Here is a tiny trained network, its code and every weight. The questions are about switching its units off for an input and a class, where a switched-off unit gives its printed mean instead of its output.

import numpy as np


def w(rows, s, z=0):
    codes = np.array(rows[::2]) - 128.0
    scale = np.full(codes.shape[1], s)
    scale[-1] = z or s
    return codes * scale


def norm(h):
    return h / np.sqrt((h * h).mean(-1, keepdims=True) + 1e-5)


def f(y):
    return y / 2 * (1 + np.tanh(0.7978845608 * (y + 0.044715 * y**3)))


def log_softmax(a):
    a = a - a.max(-1, keepdims=True)
    return a - np.log(np.exp(a).sum(-1, keepdims=True))


def net(x, mask):
    res = np.array(x, float).reshape(1, 4) / 4 @ E
    u = 0
    for l in range(2):
        y = f(norm(res) @ A[l][:, :-1].T + A[l][:, -1])
        res = res + np.where(mask[u : u + 3], y, B[l][:, -1]) @ B[l][:, :-1]
        u += 3
    return log_softmax(norm(res)[-1] @ U[:, :-1].T + U[:, -1])


A, B = {}, {}
E = w([
[114,166,79,8,52],'x0',
[86,65,144,114,254],'x1',
[162,95,147,115,122],'x2',
[213,94,15,89,212],'x3',
],0.0058)
A[0] = w([
[22,70,229,48,13,175],'L0N0',
[54,51,194,224,158,2],'L0N1',
[222,218,186,255,88,90],'L0N2',
],0.0071,0.0045)
B[0] = w([
[104,168,114,209,179,254],'L0N0',
[132,70,116,10,57,176],'L0N1',
[170,113,137,132,222,187],'L0N2',
],0.011,0.0058)
A[1] = w([
[68,138,105,154,214,23],'L1N0',
[47,95,226,139,208,206],'L1N1',
[163,114,130,68,254,254],'L1N2',
],0.0091,0.0009)
B[1] = w([
[143,105,213,181,119,200],'L1N0',
[129,66,94,1,170,237],'L1N1',
[95,234,169,217,99,254],'L1N2',
],0.0099,0.0073)
U = w([
[135,105,205,184,238,78],'0',
[174,235,104,226,113,80],'1',
[195,68,44,12,81,254],'2',
],0.011,0.0036)

Each question gives the input, the list of numbers given to net, and the class t.
The units are the neurons (one row each of A and B). Each row of codes is followed by its name. A weight is (code - 128) times the scale printed after its matrix; where a second scale follows, it is the last column's (A, B and U).
mask holds one flag per neuron, layer by layer. A switched-off neuron (its flag False) gives its mean, the last column of its row in B, instead of its output. The means were averaged over made-up inputs and are rounded, as every weight is.
A unit's drop is (log p(t) with every unit on - log p(t) with that unit switched off) / (log p(t) with every unit on - log p(t) with every unit switched off).
The circuit of an input: a set's keep is (log p(t) with only the set's units on - log p(t) with every unit switched off) / (log p(t) with every unit on - log p(t) with every unit switched off). Starting from all 6 units, units are removed one at a time, each time the one whose removal leaves the highest keep (on an exact tie, the one counted first), for as long as the keep stays at least 0.8.
circuit, biggest first: the units of the circuit, biggest drop first
top k neurons: the k neurons with the biggest drops, biggest first
top k neurons in layer l: the k neurons of layer l with the biggest drops, biggest first
drop of u: that unit's drop, to one decimal
input [1,8,-3,3], class 1: circuit, biggest first : [L1N2]
input [0,6,-1,-7], class 2: top 3 neurons : [L0N1, L1N1, L1N2]
input [-1,-5,4,-8], class 0: circuit, biggest first : [L0N2, L1N2]
input [-5,7,8,0], class 2: circuit, biggest first : [L0N1, L1N1]
input [7,1,5,-4], class 0: top 2 neurons in layer 0 : [L0N0, L0N1]
input [-2,-6,-5,-7], class 0: circuit, biggest first : [L0N2, L1N2]
input [8,0,7,0], class 1: top 3 neurons : [L1N1, L0N0, L0N1]
input [-1,1,1,-5], class 2: top 3 neurons : [L1N1, L0N1, L1N2]
input [-1,5,-5,0], class 2: top 2 neurons in layer 1 : [L1N1, L1N0]
input [-3,-6,7,-5], class 0: top 2 neurons : [L0N2, L1N2]
input [6,2,-7,6], class 1: top 2 neurons : [L1N1, L0N1]
input [-6,6,4,0], class 2: top 2 neurons in layer 0 : [L0N1, L0N0]
input [-4,0,4,4], class 1: top 2 neurons : [L1N2, L0N0]
input [-6,0,2,5], class 1: circuit, biggest first : [L1N2, L1N1]
input [-4,-7,6,0], class 0: circuit, biggest first : [L0N2]
input [8,7,0,5], class 1: top 2 neurons in layer 1 : [L1N2, L1N1]
input [7,3,0,-2], class 0: top 2 neurons in layer 1 : [L1N2, L1N0]
input [-4,-4,-7,-2], class 0: top 2 neurons : [L0N2, L1N1]
input [8,-1,3,-3], class 1: top 2 neurons in layer 0 : [L0N0, L0N2]
input [-3,-3,-8,-6], class 0: top neuron in layer 0 : [L0N2]
input [-1,-7,3,-3], class 0: drop of L0N2 : 1.0
input [-5,1,-1,-3], class 2: drop of L0N1 : 0.5
input [-5,-7,1,-3], class 0: drop of L0N2 : 1.3
